Each row has a hidden stage along a path, written after it and counted from one end. A new block has a new path.
184; 33; 117; 89; 94; 136; 60; 46; -50; 19; 163; 149; -76; 110; -44; 182; 51; 79; 58; 24; 100; 22; -21; -122; -85; -100; -168; -125; 37; 74; -48; 67; 159; 72; 107; 80; 122; -73; -13; 171; -18; 83; -20; -21; -13; -43; -215; -44; 75	8
44; -132; -163; 76; -163; 283; -83; -6; -25; 104; 7; 194; -154; 191; 107; 143; -104; 20; -67; -50; 110; -30; -199; 200; -156; -52; -40; -17; 61; -27; 57; -103; -59; 173; -113; -4; -45; -120; -107; 17; -80; -195; 19; -54; 159; -46; 162; 138; -113	4
-235; 163; -124; 179; -12; 120; -12; 380; 3; -20; -232; -79; -42; -433; 132; -29; 170; -311; 37; 57; 129; -106; 221; 235; 206; 157; 605; 332; -267; 63; 62; 219; 79; 233; -84; 92; -78; 135; -37; 398; 167; 122; -234; -327; -135; -34; 284; -253; -116	27
49; -4; 9; 280; 18; 98; 20; -132; -5; 319; -10; 116; -16; -8; 86; 28; 7; -92; -65; -143; -191; -117; -226; 224; -142; -88; 40; -11; 132; -43; 204; -151; 75; 61; 142; 131; -7; -72; -6; -23; -152; -223; 151; 100; 101; 54; 144; 79; -119	7
148; -133; -122; 93; -120; -31; -74; -34; 105; -66; 20; 26; 30; 172; -71; 194; 22; -289; 114; 191; 149; -94; 42; 54; 87; -122; -98; 142; -23; 66; -257; -2; 148; 100; 6; -117; 172; -103; -126; 106; -46; -5; 106; -21; -70; 37; 90; 62; 28	12
99; 175; 31; 15; 101; 6; 52; 199; -73; -163; 99; -96; -70; -50; -15; 7; -9; -146; 10; 135; 129; 19; 98; -88; 153; -32; 70; -41; -193; 44; -12; 283; -22; 136; -6; -18; 183; -108; -60; 121; 18; 112; 31; -42; -5; 28; -57; -8; 74	2
346; -123; -237; -36; 102; 158; 73; -275; -16; 210; -132; 365; -162; 76; 94; 147; 131; 146; -209; -229; 235; -79; -180; 70; -434; -337; -320; -80; 399; -19; -112; -367; 321; -133; 275; 15; 412; 65; -17; -84; -265; -144; 86; -78; 30; 335; -95; 147; -108	11
87; 143; 62; 132; -301; 368; -233; 205; 37; -91; 183; 0; -2; 370; 62; 206; -34; -108; 26; 290; 1; -40; -66; 51; 208; 231; 127; 96; -250; 23; 91; 175; -77; 435; -129; -82; -250; -219; -63; 200; 30; 213; -102; -144; -7; -91; 165; 79; -3	3
60; 106; -38; -112; 147; -3; -7; -222; -158; -178; 31; -127; 85; -163; -140; 16; 191; 62; 47; 61; 68; 3; -23; -169; -124; -154; -31; -100; 75; 118; 5; 105; -114; -174; 190; 117; 215; 94; -93; -13; -27; -70; -20; -83; -12; 304; -278; 7; 140	21
-11; -58; 9; 153; 43; 21; -24; 49; 76; 0; 17; -23; 2; -18; 57; 12; -119; -120; 2; -37; -82; -33; -99; 90; -5; -185; -9; 0; -26; 40; 68; 76; -62; 71; -8; 5; -18; 17; -144; 165; -72; -19; 123; 112; 70; -85; 101; -27; 15	8
202; 19; 13; -139; 165; -134; 59; -303; 11; -244; 162; 2; 100; 3; -220; 114; 192; -74; 227; 184; 31; -12; 20; -396; -38; -490; -276; -280; 38; 124; -169; 234; 308; -276; 224; -40; 267; 74; -77; 230; -4; 268; 20; 26; -21; 247; -434; -105; 287	16
-101; -23; -122; 34; -269; 122; -100; 220; 239; 113; 108; 310; -172; 123; 184; 339; 244; -261; 166; -116; -136; -241; -215; -36; -159; -169; 161; -221; -204; -95; 160; 88; 136; -56; 164; -144; 187; -62; -54; 148; -50; -108; -4; -447; 39; 280; -68; 275; -236	3
223; 76; -138; -40; 236; 96; 138; -266; -56; 47; -134; 37; -158; -149; -68; -51; 154; -126; 108; 35; 155; 33; -63; 80; -156; -267; 20; 73; 64; -117; -14; 62; 416; 16; 95; 31; 291; 41; -68; 131; -84; 19; 109; -7; -15; 281; 35; -206; 4	17
162; 124; 84; -43; -102; 376; -116; -149; -201; -74; -109; -47; -53; 258; -58; 102; -33; 53; -69; 241; 170; 44; -82; 214; -29; 194; 37; 123; 48; 47; -101; -24; -89; 303; -49; 91; -95; -83; -57; 64; -34; -95; -82; 39; 37; 144; 120; -46; 131	20
51; -78; 167; 298; 6; 54; 33; -301; -32; 97; 123; 2; 83; 98; -104; 17; 96; -54; 143; 47; -212; -82; -166; -41; -106; -139; -73; -134; 105; 58; 194; 65; 20; 75; 60; 75; -78; -99; -24; 123; -82; -36; 32; 227; 103; -114; -118; -60; 45	6
-198; 118; -4; 59; 23; -310; -35; 182; 79; -105; 3; -283; 131; -272; -92; 107; 270; -440; 202; 45; -138; -170; 57; -48; 86; -1; 302; 95; -227; 71; -39; 206; -221; -133; 236; 24; 367; 17; -99; -65; 5; -298; 143; -236; -158; 335; -95; 158; -34	24
133; 105; 198; 141; 143; 42; 115; -13; -94; 196; -145; -80; -21; 62; -89; 127; 82; -164; 44; 93; 57; -23; 13; 225; -17; 154; 120; 185; 29; 12; -198; -20; 179; 241; 84; 191; 122; -109; 118; 43; -6; -138; 11; 78; -85; 20; 78; -130; 49	28
-79; 101; -135; 22; 76; 154; -17; -11; -134; 113; -261; -23; -29; -223; 110; -70; -86; 3; -278; -131; 24; -19; -106; 326; -103; -77; 175; 128; 152; 54; 23; -148; -97; 60; 32; 185; -65; 109; -53; 6; -95; -253; 13; 42; 92; 156; 267; -19; 3	24
-193; -91; -325; 166; -46; 26; 0; 480; 123; -91; 109; 61; -92; -251; -57; 85; 58; -229; 100; -54; 212; -7; 130; -61; 63; -191; 167; 212; -139; 79; -68; 162; 78; 189; -175; -64; 39; -46; -125; 233; 59; -40; -7; -247; -127; -259; 129; -96; -90	8
134; -19; -93; -150; 78; 254; -21; -202; 19; -111; -85; 102; -40; 127; 0; 78; -41; 131; -83; 28; 45; 123; -205; -65; -190; -494; -253; -72; 175; 40; -104; 19; 264; 25; -28; -1; -80; 145; -89; 281; -83; 235; -57; 126; 110; 92; -80; -197; 166	26
48; -59; -129; 169; 75; 98; 46; -140; -87; 65; 25; -26; -52; -75; -30; -77; 14; -10; 3; -35; 62; -7; -98; 77; -116; -86; 26; 39; 78; -2; 171; 33; -43; 151; -84; 45; 26; -98; -79; 0; -84; -108; 49; 68; 89; -110; 93; -20; -66	3
-115; 106; 149; 178; -136; 102; -21; -19; -138; 161; -99; -44; 12; 48; -126; 133; 112; -239; 58; 106; -89; -139; -54; 264; -5; 210; 278; 84; 12; 66; -70; -39; -63; 203; 70; 173; -68; -161; 62; -1; -11; -432; -12; 28; -1; 115; 150; 21; 59	21
101; 112; 189; 220; 9; 350; 154; 88; -184; 290; -147; 166; -299; 184; 35; 43; -134; -73; -80; 57; 123; -2; -46; 407; -20; 212; 188; 60; 14; -52; -22; -2; 246; 538; -186; 112; -170; -279; 121; 225; -27; -138; -79; 203; 121; -240; 357; -188; 24	1
-20; 167; 99; -77; 145; 11; -45; 26; -209; -142; 70; -213; 58; -157; -51; 86; -56; 19; 118; 166; 102; 62; 88; 47; 134; 169; 133; -7; -165; 127; -35; 214; -247; -36; 39; 216; 33; 9; -142; 76; 153; -57; -41; -105; 16; 81; -68; -22; 168	22
-91; 252; -154; -118; 108; -9; -168; 137; -61; -224; 72; -265; 189; -313; 12; -30; -25; -6; -96; 56; -9; 10; 38; -51; 147; -39; 192; 71; -135; 146; 82; 167; -301; -107; 117; 118; -31; 145; -167; 19; 36; 55; 14; -210; -60; 220; 36; 67; 132	20
-63; -7; 43; 126; 113; -134; 117; 199; -54; 248; -140; 44; -129; -173; 37; 140; -152; -329; 109; -3; 138; -127; 151; 433; 127; 161; 279; 88; -132; 36; -234; 7; 131; 64; 20; 166; 117; -105; -26; 141; 102; -319; 94; -31; 6; -68; 339; -33; 36	15
-11; -96; -77; -56; 73; 271; -25; 132; -38; -52; 20; 75; -165; 95; 81; 55; -231; 272; -133; -114; 185; 79; -117; 76; -197; -78; -70; -86; 54; 87; 47; 55; -190; 238; -225; -1; -174; -25; -123; 187; -48; 12; -114; 19; 136; -312; 122; -39; 69	2
-30; 48; -52; 219; 25; 68; 118; 521; 6; 54; 92; 122; -210; -140; -83; 190; 141; -252; 175; 28; 295; -17; 222; 25; 89; 109; 217; 204; -190; 35; -164; 162; 234; 306; -64; 38; 202; -177; 8; 226; 103; -91; -34; -265; -193; -199; 56; -132; -86	9
119; 15; 58; 230; -272; 198; -10; 39; -73; 99; 41; 55; -100; 380; -190; 269; 232; -245; 125; 272; 186; -137; 44; 110; 22; 331; 123; 186; -26; 45; -192; -7; 127; 518; -99; -73; 62; -427; 110; 8; -38; -206; -110; -71; -113; -94; 131; 88; -33	0
26; 49; 193; 142; -75; 257; 54; -52; -147; 182; -206; 82; -141; 193; -93; 105; -49; -153; 0; 132; 72; -65; -39; 381; -45; 166; 179; 87; 75; 35; -181; -61; 151; 373; -69; 132; -155; -164; 78; 193; -24; -278; -60; 186; 49; -54; 280; -172; 136	18
192; 17; 95; -104; 73; 231; -138; -102; -16; -252; 262; -68; 11; 198; 57; 167; 79; 335; 149; 127; 114; 32; -74; -265; -121; 100; -128; -199; -139; 100; 229; 277; -264; 61; 16; -48; 21; 19; -182; 198; 31; 389; -206; -243; 13; -59; -301; 66; 60	2
70; 132; 124; 375; 44; 127; 110; 9; -82; 281; -86; 10; -76; -21; 3; -90; -12; -245; -102; -24; -134; -66; -110; 292; 9; 28; 172; 139; 62; -67; 134; -49; 131; 317; 44; 135; -10; -174; 69; 19; -146; -227; 169; 248; 47; -21; 258; -81; -73	6
-75; 243; 92; 25; 211; -147; 174; 226; -329; 74; -143; -140; -129; -394; -57; 7; -36; -295; 48; 63; 220; -17; 233; 315; 186; 267; 373; 78; -171; 47; -195; 123; -99; -13; 102; 314; 327; -95; -12; -64; 149; -484; 104; -78; 3; 212; 99; -19; 68	21
32; 41; 86; -215; 200; 49; -63; 153; 82; -85; 353; 91; -50; 68; 139; 285; -104; 318; 129; -128; -53; 33; -157; -275; -155; -169; -175; -453; -173; 85; 164; 260; -152; -211; 130; 32; 32; 52; -155; 201; 59; 242; -66; -267; 103; -41; -317; 156; 116	2
-37; 38; 60; 85; 104; 11; 36; 195; 38; 99; -97; 4; -63; -76; 16; 98; -89; -164; 29; -1; 67; -88; 75; 237; 40; 45; 199; 82; -77; 80; -136; 58; 101; 161; 11; 67; -30; -14; -26; 255; 19; -57; -6; -16; -57; -106; 255; -115; 102	15
206; 71; 81; -53; 218; 113; 51; -287; -209; 59; -45; 23; -11; -32; -44; 63; 31; 192; -15; 30; 155; -12; -12; 79; -157; 33; -59; -109; 157; 101; -44; -43; 44; -51; 167; 199; 94; 37; -14; 64; -19; -28; -74; 9; 34; 129; -90; -54; 160	17
98; -2; -23; 37; 288; 23; 195; -49; -265; -139; 6; -85; -144; -261; -85; -96; 83; 113; 106; 72; 405; 57; 225; -60; -36; 87; 80; -30; -32; 119; 26; 260; -47; 125; -130; 84; 211; -50; -77; 181; 98; 87; -186; -49; 14; -215; -125; -194; 65	1
-82; -48; 164; 255; -117; -132; -20; -101; 40; 134; -13; -104; 211; 98; -183; 237; 265; -329; 214; 151; -169; -216; 5; 47; 27; 83; 154; 81; 8; 140; -160; 6; 49; 79; 142; 106; 14; -119; 106; 52; 27; -188; -57; -2; -105; 3; -55; 19; 56	28
-86; -17; -109; -23; 218; -97; 127; -12; -6; -54; -63; 2; -7; -279; -151; -38; 79; -57; 8; -108; 60; -37; 34; -90; -158; -388; 22; -89; 131; 141; -111; 89; 143; -89; 74; 53; 91; 109; -24; 200; -52; -74; -8; 51; -25; 4; -58; -182; 186	17
82; -54; -124; 110; -237; -82; -19; 320; 156; 138; 120; 228; -121; 256; -66; 417; -12; -532; 146; 122; 97; -112; 6; 118; 156; -145; -66; 95; -131; -39; -430; -63; 354; 96; 76; -84; 312; -302; -24; -17; -17; -308; 283; -130; -71; 149; 124; 229; -53	10
131; -188; -140; -135; -82; -13; -97; -188; -171; -295; 174; -30; 64; 197; -84; 152; -161; 107; 13; 222; 310; 27; 55; -136; 57; -103; -306; -202; 39; 224; -213; 88; -286; -74; -134; -37; 82; -123; -194; -17; 56; 5; -63; 25; 172; -90; -183; 203; 195	1
83; -10; 34; 189; -117; 11; -24; -63; -65; 72; 81; 39; 44; 138; -47; 111; 76; -143; -59; 19; -54; -132; -104; 11; -55; -34; -60; -82; 92; 67; 4; -75; -123; 40; 149; 48; 166; -163; 2; -146; -132; -282; 118; 49; 53; 133; -91; 230; -27	5
-115; -93; -684; -13; 183; 29; 53; 367; -120; 208; 27; 154; -275; -582; 214; 13; -129; 30; -81; -362; 465; 56; 44; 295; -105; -17; 230; 202; -64; -85; 116; -105; -87; -85; -135; 166; 286; -29; -211; -209; 73; -400; 128; -507; 62; -50; 325; 200; -367	4
193; -208; -292; -55; 333; 174; 148; -285; -274; 272; -131; 350; -153; -248; 119; 33; -218; 469; -228; -274; 458; 55; 16; 266; -320; -186; -235; -116; 430; 148; -114; -338; 218; -170; 0; 294; 1; 126; -61; 100; 0; -69; -135; 9; 181; -182; 104; -95; 69	13
7; -32; 33; 111; -207; -286; -88; -79; 169; -92; 16; -67; 171; 64; -107; 241; 339; -565; 278; 230; -104; -340; 86; -73; 129; -55; 138; -33; -164; 99; -184; 118; 61; -158; 308; -134; 377; -51; -56; 65; -29; -120; 92; -196; -145; 391; -132; 217; 18	15
-138; 38; -269; 22; -60; 117; -91; 87; -2; -78; -63; -95; -15; -205; -48; 58; 193; -161; 83; 33; 110; -28; -21; 74; -48; -26; 259; 250; -70; 21; 31; 73; -62; 113; -42; 21; 64; 27; -133; 55; 6; -162; -34; -271; -91; 140; 124; -18; -94	23
124; 103; 100; -82; 311; 170; 38; -21; -30; 171; -95; 0; -132; -27; 88; 75; -120; 195; -44; -143; 49; 28; -138; 246; -237; 55; 52; -4; 47; -17; 45; -30; 21; 97; 110; 155; 16; 70; -59; 121; -81; -51; 30; -25; 3; 36; 168; -85; 80	17
44; -28; 14; -19; -105; 205; -89; -100; -39; 99; -126; 133; -48; 139; 151; 250; -65; -75; 55; 115; 56; -51; -91; 276; 14; 12; 61; -10; -51; 19; -106; -29; 126; 21; 4; 116; -84; 29; -72; 229; 93; 20; -105; -100; 127; 110; 110; -8; 15	27
226; -23; -156; -114; 311; 106; 158; 37; 16; 106; -188; 232; -248; -95; 112; 26; -128; 96; -207; -226; 268; 49; -60; 147; -263; -377; -178; -28; 203; -18; -181; -127; 343; -8; 92; 25; 267; 129; -61; 170; -162; 10; 102; 39; 27; 99; 99; -119; 45	13
162; 8; 59; -100; 286; 99; 89; -285; -125; -118; -52; -64; 5; -21; -81; -17; -88; 159; 14; 86; 85; 169; -75; -57; -99; -347; -230; -79; 140; 85; -100; 123; 164; -17; -29; 127; -18; 118; -94; 251; 3; 220; -38; 243; 113; -26; -143; -284; 248	26
21; 116; 167; 73; 254; -26; 127; 249; -57; 104; 8; -21; -66; -119; -88; 127; -26; -28; 56; -14; 143; -34; 162; 102; 8; 135; 145; 35; -50; 135; -180; 97; 107; 164; 76; 161; 53; -61; 51; 212; 55; -52; -52; -39; -133; -174; 79; -152; 173	15
140; -31; 4; 164; -176; -1; -19; -301; -85; 56; -57; 104; 108; 118; -125; 149; 174; -291; 77; 252; 62; -215; 77; 88; 93; -45; 14; -18; 103; 134; -215; -71; 260; 3; 148; 37; 72; -109; 41; 117; -9; -61; -48; 46; -2; 177; 1; 24; 117	15
-67; 155; -139; 70; 298; 16; 144; 548; -46; -83; 80; -34; -136; -361; -14; -115; -245; -51; -168; -131; 182; 179; 124; -22; 124; -279; 59; 101; -83; 72; -65; 206; 63; 182; -136; 101; 16; -5; -74; 199; 15; 36; 123; 65; -24; -267; 137; -222; 101	7
-74; 119; 153; -6; 59; 54; -77; 346; -42; 75; 231; 33; -47; 0; 185; 264; -166; 110; 57; -49; -4; -70; 8; 74; 80; 276; 162; -227; -275; 108; 121; 179; -282; 2; 60; 153; -72; -91; -74; 126; 146; 0; -96; -286; 71; -133; 2; 202; 33	2
-12; -71; -147; -170; 197; -61; -57; -16; 108; 20; 12; -8; 63; -108; 93; 204; -18; 103; 32; -161; -6; -3; -142; -23; -192; -274; -92; -82; 26; 68; -53; -3; -25; -250; 149; 97; 120; 187; -126; 59; -2; 28; 17; -203; 17; 119; -98; 77; 26	28
23; 93; 211; 138; 115; 201; 116; 129; -67; 257; -193; 33; -205; 99; -57; 83; -135; -137; 11; 22; 62; -11; -34; 428; -60; 175; 221; 160; 6; -21; -159; -16; 197; 433; -80; 139; -123; -155; 71; 219; -35; -244; 25; 179; -13; -163; 391; -236; 116	17
127; 14; 101; 35; 267; -10; 89; 26; -4; 142; 137; 162; -37; -65; 63; 171; -83; 144; 24; -141; 3; -7; -43; -36; -113; -193; -169; -226; 60; 96; -17; 13; 164; -147; 200; 161; 92; 45; -43; 190; -5; 87; 34; -10; 41; -52; -143; -23; 111	10
124; 152; 188; -66; 68; 76; 37; -111; -211; -92; 108; -20; 17; 101; -205; 206; 145; 44; 106; 179; 87; 41; 5; -150; -46; -15; -109; -144; 44; 135; -187; 102; 31; -14; 160; 169; 155; -89; 21; 41; 41; -97; -62; -7; -10; 192; -329; -18; 228	23
